Here is a tiny trained network, its code and every weight. The questions are about switching its units off for an input and a target symbol, where a switched-off unit gives its printed mean instead of its output.

import numpy as np


def w(rows, s, z=0):
    codes = np.array(rows[::2]) - 128.0
    scale = np.full(codes.shape[1], s)
    scale[-1] = z or s
    return codes * scale


def f(y):
    return y / 2 * (1 + np.tanh(0.7978845608 * (y + 0.044715 * y**3)))


def softmax(a):
    e = np.exp(a - a.max(-1, keepdims=True))
    return e / e.sum(-1, keepdims=True)


def log_softmax(a):
    a = a - a.max(-1, keepdims=True)
    return a - np.log(np.exp(a).sum(-1, keepdims=True))


def net(x, mask):
    ids = ['βγδζηθλμξπστφψω'.index(c) for c in x.split()]
    T = len(ids)
    res = E[ids] + P[:T]
    q, k, v = (res @ M[0].T for M in (Q, K, V))
    z = softmax(np.where(np.tri(T) > 0, q @ k.T / 2**0.5, -1e9)) @ v
    res = res + np.where(mask[0], z, O[0][:, -1]) @ O[0][:, :-1]
    y = f(res @ A[0][:, :-1].T + A[0][:, -1])
    res = res + np.where(mask[1:13], y, B[0][:, -1]) @ B[0][:, :-1]
    return log_softmax(res[-1] @ U[:, :-1].T + U[:, -1])


Q, K, V, O, A, B = {}, {}, {}, {}, {}, {}
E = w([
[211,208,247,113,124],'β',
[52,100,52,105,252],'γ',
[139,188,149,135,23],'δ',
[74,71,35,30,196],'ζ',
[182,141,163,69,87],'η',
[80,132,71,105,98],'θ',
[106,127,130,93,215],'λ',
[103,163,98,112,64],'μ',
[110,119,89,51,149],'ξ',
[173,163,148,92,61],'π',
[155,157,176,74,198],'σ',
[94,98,40,71,155],'τ',
[135,133,99,70,103],'φ',
[122,129,107,63,120],'ψ',
[121,158,91,123,65],'ω',
],0.012)
P = w([
[58,108,201,56,71],'0',
[150,242,86,86,115],'1',
[229,86,67,148,154],'2',
[64,136,210,107,81],'3',
[170,9,176,169,124],'4',
[212,95,76,184,180],'5',
[63,170,229,154,91],'6',
[161,243,104,78,110],'7',
[226,47,74,132,146],'8',
],0.012)
Q[0] = w([
[252,112,37,242,183],'head 0',
[146,213,90,91,139],'head 0',
],0.023)
K[0] = w([
[152,96,50,42,5],'head 0',
[153,11,145,183,86],'head 0',
],0.018)
V[0] = w([
[58,119,46,205,50],'head 0',
[241,159,165,109,6],'head 0',
],0.021)
O[0] = w([
[205,83,175,27,5,83],'head 0',
[175,109,192,45,246,248],'head 0',
],0.012)
A[0] = w([
[62,111,167,88,76,130],'neuron 0',
[199,59,123,193,142,194],'neuron 1',
[169,132,93,229,158,79],'neuron 2',
[253,123,59,170,158,65],'neuron 3',
[65,104,129,105,146,177],'neuron 4',
[49,91,181,113,106,39],'neuron 5',
[177,108,112,117,137,166],'neuron 6',
[124,152,149,199,166,32],'neuron 7',
[122,83,100,176,107,56],'neuron 8',
[64,133,220,123,92,2],'neuron 9',
[28,86,160,127,76,79],'neuron 10',
[215,133,94,167,117,73],'neuron 11',
],0.013,0.0078)
B[0] = w([
[198,179,53,185,64,170],'neuron 0',
[115,198,78,135,136,195],'neuron 1',
[137,66,184,200,202,237],'neuron 2',
[90,45,63,68,83,200],'neuron 3',
[158,155,151,114,67,209],'neuron 4',
[59,124,132,109,209,140],'neuron 5',
[123,136,150,190,104,248],'neuron 6',
[105,132,74,59,30,241],'neuron 7',
[169,171,144,95,17,169],'neuron 8',
[119,218,113,118,216,141],'neuron 9',
[111,61,142,95,251,183],'neuron 10',
[109,93,67,77,172,139],'neuron 11',
],0.02,0.013)
U = w([
[141,40,44,81,92,130],'β',
[188,51,47,111,94,142],'γ',
[138,64,214,118,107,59],'δ',
[156,94,105,198,154,181],'ζ',
[54,179,104,73,50,66],'η',
[175,150,92,151,32,68],'θ',
[80,114,156,163,1,159],'λ',
[144,122,179,111,21,177],'μ',
[59,172,99,157,137,244],'ξ',
[124,161,131,94,178,44],'π',
[37,75,145,139,146,132],'σ',
[95,212,54,135,62,81],'τ',
[83,169,123,127,130,254],'φ',
[107,180,63,129,150,157],'ψ',
[149,120,167,126,40,192],'ω',
],0.0084,0.0056)

Each question gives the input, a string of symbols that net reads in full, and the target symbol t.
The units are the heads (2 rows each of Q, K, V and O) and the neurons (one row each of A and B). Each row of codes is followed by its name. A weight is (code - 128) times the scale printed after its matrix; where a second scale follows, it is the last column's (O, A, B and U).
mask holds one flag per unit, heads first, then neurons. A switched-off unit (its flag False) gives its mean, the last column of its rows in O or B, instead of its output. The means were averaged over made-up inputs and are rounded, as every weight is.
A unit's drop is (log p(t) with every unit on - log p(t) with that unit switched off) / (log p(t) with every unit on - log p(t) with every unit switched off).
The circuit of an input: a set's keep is (log p(t) with only the set's units on - log p(t) with every unit switched off) / (log p(t) with every unit on - log p(t) with every unit switched off). Starting from the 12 units with the biggest drops (on a tie, the unit counted first), units are removed one at a time, each time the one whose removal leaves the highest keep (on an exact tie, the one counted first), for as long as the keep stays at least 0.8.
circuit, biggest first: the units of the circuit, biggest drop first
top k neurons: the k neurons with the biggest drops, biggest first
input μ θ ξ δ δ, target θ: top neuron -> [neuron 0]
input μ δ σ ζ β, target δ: top 2 neurons -> [neuron 6; neuron 7]
input θ σ θ ζ λ, target σ: circuit, biggest first -> [neuron 2; head 0; neuron 7]
input φ π ψ η β φ δ, target η: circuit, biggest first -> [neuron 7; head 0]
input ω σ ω σ, target λ: circuit, biggest first -> [neuron 7; head 0; neuron 2; neuron 4]
input τ ω γ θ, target ζ: circuit, biggest first -> [neuron 10; neuron 0; head 0; neuron 7]
input φ σ σ δ μ, target σ: top 3 neurons -> [neuron 2; neuron 7; neuron 0]
input θ λ π η μ μ η, target σ: top 2 neurons -> [neuron 2; neuron 0]
input ζ θ ξ ξ μ, target θ: circuit, biggest first -> [head 0; neuron 0]
input δ θ φ σ λ σ τ β, target λ: circuit, biggest first -> [neuron 7; head 0; neuron 2]
input μ λ θ ω β λ μ μ, target β: circuit, biggest first -> [neuron 7; head 0; neuron 2; neuron 3]
input δ ψ ζ σ ψ δ δ, target λ: top 4 neurons -> [neuron 7; neuron 2; neuron 10; neuron 4]
input ξ λ δ β ω, target λ: circuit, biggest first -> [neuron 8; head 0]
input τ η ω δ π σ θ, target λ: circuit, biggest first -> [neuron 7; head 0; neuron 2; neuron 4]
input ζ μ θ μ δ η, target β: top 3 neurons -> [neuron 3; neuron 11; neuron 0]
input β ζ π β φ μ, target β: circuit, biggest first -> [neuron 3]
input β η λ ψ, target σ: top 2 neurons -> [neuron 10; neuron 2]
input π π δ ζ θ ψ θ, target ψ: top 2 neurons -> [neuron 0; neuron 9]
input δ φ λ π ψ μ ω ζ β, target β: top 2 neurons -> [neuron 3; neuron 2]
input β δ μ σ φ, target δ: circuit, biggest first -> [head 0]
input μ ζ ξ η ζ φ μ, target τ: top 4 neurons -> [neuron 0; neuron 9; neuron 2; neuron 10]
input δ λ ω ξ γ, target λ: top 4 neurons -> [neuron 7; neuron 2; neuron 8; neuron 4]
input ψ ξ θ δ γ δ ξ δ, target γ: top 4 neurons -> [neuron 10; neuron 8; neuron 11; neuron 0]
